Below is a small trained network, with its code and all its weights. Each question gives an input and a class and asks what happens when units are switched off, that is, made to give their printed mean instead of their output.

import numpy as np


def w(rows, s, z=0):
    codes = np.array(rows[::2]) - 128.0
    scale = np.full(codes.shape[1], s)
    scale[-1] = z or s
    return codes * scale


def norm(h):
    return h / np.sqrt((h * h).mean(-1, keepdims=True) + 1e-5)


def f(y):
    return y / 2 * (1 + np.tanh(0.7978845608 * (y + 0.044715 * y**3)))


def log_softmax(a):
    a = a - a.max(-1, keepdims=True)
    return a - np.log(np.exp(a).sum(-1, keepdims=True))


def net(x, mask):
    res = np.array(x, float).reshape(1, 6) / 4 @ E
    u = 0
    for l in range(2):
        y = f(norm(res) @ A[l][:, :-1].T + A[l][:, -1])
        res = res + np.where(mask[u : u + 4], y, B[l][:, -1]) @ B[l][:, :-1]
        u += 4
    return log_softmax(norm(res)[-1] @ U[:, :-1].T + U[:, -1])


A, B = {}, {}
E = w([
[104,76,120,137,148,170],'x0',
[78,137,64,98,23,106],'x1',
[184,125,54,185,90,190],'x2',
[61,1,181,113,101,233],'x3',
[70,179,212,229,79,151],'x4',
[100,186,101,167,198,165],'x5',
],0.0067)
A[0] = w([
[111,93,100,115,2,128,125],'L0N1',
[82,90,169,146,168,154,4],'L0N2',
[200,137,140,159,123,152,8],'L0N3',
[157,88,176,197,90,229,196],'L0N4',
],0.0093,0.0038)
B[0] = w([
[162,229,67,119,228,80,220],'L0N1',
[178,154,120,71,75,113,148],'L0N2',
[186,255,13,113,153,124,123],'L0N3',
[233,97,55,208,201,75,254],'L0N4',
],0.0099,0.0044)
A[1] = w([
[7,73,176,116,170,124,3],'L1N1',
[130,156,67,76,2,162,193],'L1N2',
[165,234,104,46,157,102,188],'L1N3',
[160,138,103,218,111,216,183],'L1N4',
],0.0087,0.0034)
B[1] = w([
[156,112,155,113,196,68,142],'L1N1',
[93,253,150,177,240,22,145],'L1N2',
[165,172,212,217,207,13,254],'L1N3',
[192,80,187,192,76,25,184],'L1N4',
],0.0076,0.0079)
U = w([
[25,48,230,193,76,114,110],'0',
[56,35,27,150,62,223,3],'1',
[194,194,85,238,254,48,239],'2',
],0.0067,0.0047)

Each question gives the input, the list of numbers given to net, and the class t.
The units are the neurons (one row each of A and B). Each row of codes is followed by its name. A weight is (code - 128) times the scale printed after its matrix; where a second scale follows, it is the last column's (A, B and U).
mask holds one flag per neuron, layer by layer. A switched-off neuron (its flag False) gives its mean, the last column of its row in B, instead of its output. The means were averaged over made-up inputs and are rounded, as every weight is.
A unit's drop is (log p(t) with every unit on - log p(t) with that unit switched off) / (log p(t) with every unit on - log p(t) with every unit switched off).
The circuit of an input: a set's keep is (log p(t) with only the set's units on - log p(t) with every unit switched off) / (log p(t) with every unit on - log p(t) with every unit switched off). Starting from all 8 units, units are removed one at a time, each time the one whose removal leaves the highest keep (on an exact tie, the one counted first), for as long as the keep stays at least 0.8.
units of the circuit, in order: the units of the circuit, biggest drop first
k most important neurons: the k neurons with the biggest drops, biggest first
drop when u is switched off: that unit's drop, to one decimal
input [8,2,-6,6,-3,-1], class 1: units of the circuit, in order => [L1N3]
input [2,2,-2,-3,6,0], class 0: 3 most important neurons => [L0N1, L1N3, L0N4]
input [-4,-4,-6,0,1,-3], class 0: units of the circuit, in order => [L0N1, L0N4, L1N3]
input [-7,-5,-4,4,-7,-8], class 0: units of the circuit, in order => [L0N4, L0N1, L1N3]
input [0,0,-7,1,7,-5], class 0: 2 most important neurons => [L1N3, L1N2]
input [-3,-3,-8,2,-1,-7], class 0: units of the circuit, in order => [L0N1, L0N4]
input [-6,-4,-5,-1,1,-7], class 0: 2 most important neurons => [L0N1, L0N4]
input [2,7,-7,7,5,-6], class 2: 2 most important neurons => [L0N1, L1N1]
input [6,-3,-5,2,-7,-2], class 1: 2 most important neurons => [L1N3, L0N1]
input [-8,4,-3,-2,4,2], class 0: drop when L0N4 is switched off => 0.7
